In the rows, 128 means zero.
Each row is followed by its group and then its class within the group.
[129 174 119 143 118 134  74 124 135 113 105 101 132 111 119 104 130 130
 154 119 140 147 125 112 147 135 144 138 108 131 121 127 132 133 120 123
 192 163 128 155 139 159 137 154 102 107 146 139 100 125 140 120 156 134
 120 107 117 125 111 132 135 129 114 156 127 134 131 151 129 128 122 145
 125 138 180  99 137 113]  Q.[63]
[129 206 131 149 107 149  78 117 122 123 116 120 133 127 109 115  94 130
 155 118 131 142 119 131 123 133 145 141 116 138 126 109 133 126 114 132
 155 157 128 157 139 165 129 166 118 110 141 132 114 130 144 130 181 119
 119 126 131 121 131 127 137 212 121 157 127 152 127 141 114 120 118 159
 124 145 174 133 139 112]  Q.[63]
[129 154 134 132 110 158  77 142 146 126 130 117 118  59 113 112 121 119
 138 131 148 139 132 113 118 138 138 141 125 151 129 121 122 134 141 109
  96 152 119 152 134 174 131 145 118 117 149 145 112 155 110 132 154 147
 134 144 133 126 131 128 116 124 119 139 134 161 130 124  96 148 106 118
 110 129 153 150 109 157]  F.[67]
[131 124 131 117 111 154  94 141 136 116 130 113 121  76 116 111 106 110
 133 155 140 127 143 113 113 135 137 128 123 146 132 129 123 116 146 109
   4 138 123 130 135 149 128 133 127 125 164 140 111 126 121 124 144 132
 127 164 134 132 123 133 129 143 132 131 123 160 145 124 108 180 142 117
 126 118 132 131 126 155]  F.[67]
[137 140 135 131  90 147  68 139 140 126 137 113 113  80 134 127 108 104
 135 133 132 126 127 125 121 128 122 130 117 135 126 111 125 117 129 108
   4 142 125 124 129 152 138 138 113 114 137 160 138 133 114 122 136 158
 121 135 136 130 120 132 120 127 119 124 133 155 131 169  82 150 151 126
 110  97 156 126 106 149]  F.[67]
[130 150 142 121 116 121 108 130 148 112 107 127 144 111  82 134 148 127
 163 136 153 147 127 121 123  32 154 133 129 131 133 126 144  95 135 128
 247 132 118 143 129 127 144 140 115 125 133 105 131 129 150 126 159 130
 106 113 124 129 124 123 125 126 131 146 130 125 117 139 133 130 114 156
 123 141 146 131 138 114]  Q.[63]
[127 166 122 149 125 132  84 136 108 111 105 123 137  93 128 130 130 145
 142 122 132 136 130 126 140 110 147 141 136 146 115 127 139 133 131 122
 153 161 124 165 128 159 128 157 119 102 135 129 107 124 149 136 148 114
 116 124 117 128 130 142 139 121 106 138 130 137 128 118 123 115 122 141
 140 166 168 144 140 132]  Q.[70]
[148 154 113 148 122 137  90 130 107 136 113 123 138 119 131 143 126 131
 150 132 129 141 132 137 137 128 145 121 141 144 122 125 139 134 126 123
 125 142 131 154 138 130 137 123 108 132 102 131  95 119 159 122 150 122
 114 141 124 128 129 145 133 121 124 149 135 138 131 128 128 103 110 135
 142 113 129 139 137  68]  Q.[70]
[134 166 121 125 111 136  85 134 123 120 111 137 134 110 104 139 131 140
 166 128 145 152 132 121 131 121 155 127 134 155 120 132 142 118 141 128
 218 135 126 163 127 141 138 135 113 130 115 132  95 107 152 140 152 120
 138 125 122 137 123 136 140 133 128 138 125 135 128 129 124 131 116 136
 127 110 128 144 146  93]  Q.[70]
[135 139 138 130  97 157  72 136 138 113 125 120 110  66 143 100 141 109
 138 126 138 131 134 102 118 153 143 135 118 132 127 131 134 113 135 128
  25 163 131 132 134 164 122 153 111 120 151 114 101 128 128 130 148 154
 126 138 132 129 149 134 119 132 114 135 142 159 140 126 108 134 139 127
 112 140 175 138 121 160]  F.[67]
[134 110 131 135 113 173  62 138 129 122 140 112 111  61 142 124 115 101
 137 128 145 124 125 111 108 137 137 137 127 144 124 109 118 133 137 103
  50 152 123 141 149 155 114 155 118 119 131 140 104 116 132 143 121 159
 118 136 125 124 134 129 116 136 113 123 134 171 127 126 103 123 147 123
 110 118 173 160 116 168]  F.[68]
[140 120 138 124  90 129  69 137 149 122 132 122 117  82 136 116  86 103
 178 124 139 130 131 102 117 115 138 117 105 158 120 117 109 125 126 115
  58 125 135 121 132 175 140 122 110 123 133 145 101 131 124 125 137 154
 106 135 134 127 123 137 113 125 124 135 114 153 136 131 106 153 249 132
 115 135 159 137 113 142]  F.[67]
[141  80 155 122  99 162  88 140 140 120 115 126 106  72 135 123 113 100
 141 135 158 125 138 102  97 134 128 126 101 147 119 124 108 125 133 105
  25 147 123 109 152 177 119 135 120 108 130 148  87 135 123 130 145 155
  78 138 135 109 137 143 125 108 124 120 154 142 135 134 109 187 142 134
 130 124 161 150 117 167]  F.[67]
[126 134 125 135 118 150  91 122 148 147 135 114 129  87 108 134  89 117
 156 139 150 135 129 139 117 103 127 141 124 135 130 112 130 116 131 102
  33 138 118 142 140 150 132 142 119 120 148 143 124 120 126 119 143 156
 138 143 145 138 132 131 109 130 122 154 130 163 140 116  93 156 136 123
 143 113 143 123 129 139]  F.[67]
[132  88 127 130 134 154 100 128 145 128 128 138 124  81 150 109 123 101
 144 122 136 131 133 111 110 135 135 125 121 142 121 118 116 148 113 112
  18 151 124 128 135 152 122 138 120 125 139 143  96 125 124 120 145 150
 144 144 135 141 133 132 120 125 123 126 133 160 127 129 106 151 143 114
 119 137 156 141 120 183]  F.[67]
[148  94 111 129 152 125 114 117 102 142 111 130 118 118 122 139 107 146
 151 117 120 140 127 137 131 144 128 130 135  95 143 128 121 121 123 116
 163 134 130 161 137 130 138 145 107 129 130 147 111 115 129 126 149 117
 104 133 124 122 131 138 122 129 116 138 133 130 121 124 144 122 117 127
 125 114 160 143 138 113]  Q.[70]
[142 151 110 149 124 133  79 124 133 136 108 131 132 124 127 124 120 139
 146 118 140 144 121 130 124 150 150 139 111 129 113 125 134 129 122 123
 136  97 122 157 136 147 134 179 112 122 151 114  94 123 141 123 168 121
 109 132 125 114 145 129 124 133 113 162 119 154 130 141 128 120 112 126
 136 132 175 127 110 130]  Q.[63]
[124 192 128 149 135 139  90 120 119 121 101 123 127 107 127 124 144 116
 161 118 151 149 114 115 133 135 160 130 128 132 130 121 128 143 125 124
 224 153 129 158 126 154 116 160 109 111 139 129  84 131 152 157 154 132
 117 115 115 113 133 140  58 141 116 142 125 145 113 147 128 103 112 140
 129 142 176 135 139 128]  Q.[63]
[130 155 114 136 131 147  94 119 128  94 109 133 138 118 128 136 116 144
 166 127 156 142 122 109 130 125 153 127 134 128 116 111 129 126 119 130
 178 147 132 171 140 150 120 158 116 122 145 129  83 128 172 131 156 127
 110 112 105 126 131 133 125 147 126 155 122 132 113 139 139 108 107 153
 131 136 157 137 147  95]  Q.[63]
[136 106 126 128 102 159  77 141 141 129 126 124 115  81 141 129 112 108
 151 130 139 120 125 118 120 143 140 122 130 142 128 105 118 128 139 111
  39 117 127 145 142 156 124 133 119 135 137 141  93 120 139 125 150 150
 129 140 129 135 126 129 118 120 126 129 124 170 105 111  99 125 132 123
 114 129 144 140 118 171]  F.[67]
[135 116 134 123  88 151  69 137 146 119 125 127 115  84 136 127 117  99
 167 130 125 124  99  94 127 126 141 122 121 137 126 106 114 131 124 117
 124 131 126 126 126 125 125 144 102 128 123 137 115 129 128 123 147 150
 131 116 127 119 125 122 106 113 128 135 132 151 113 136 118 122 132 136
 111 123 178 132 113 168]  F.[68]
[135 112 146 121 104 161  88 139 144 114 133 120 110  61 120 119 145 106
 130 128 158 128 133 104 119 136 131 135 131 140 129 135 130 138 147 109
  67 150 132 128 143 168 136 140 113 121 144 159 117 125 117 119 160 147
 133 145 135 131 131 137 121 121 124 137 145 157 132 129 106 185 143 119
 111 122 182 150 129 169]  F.[67]
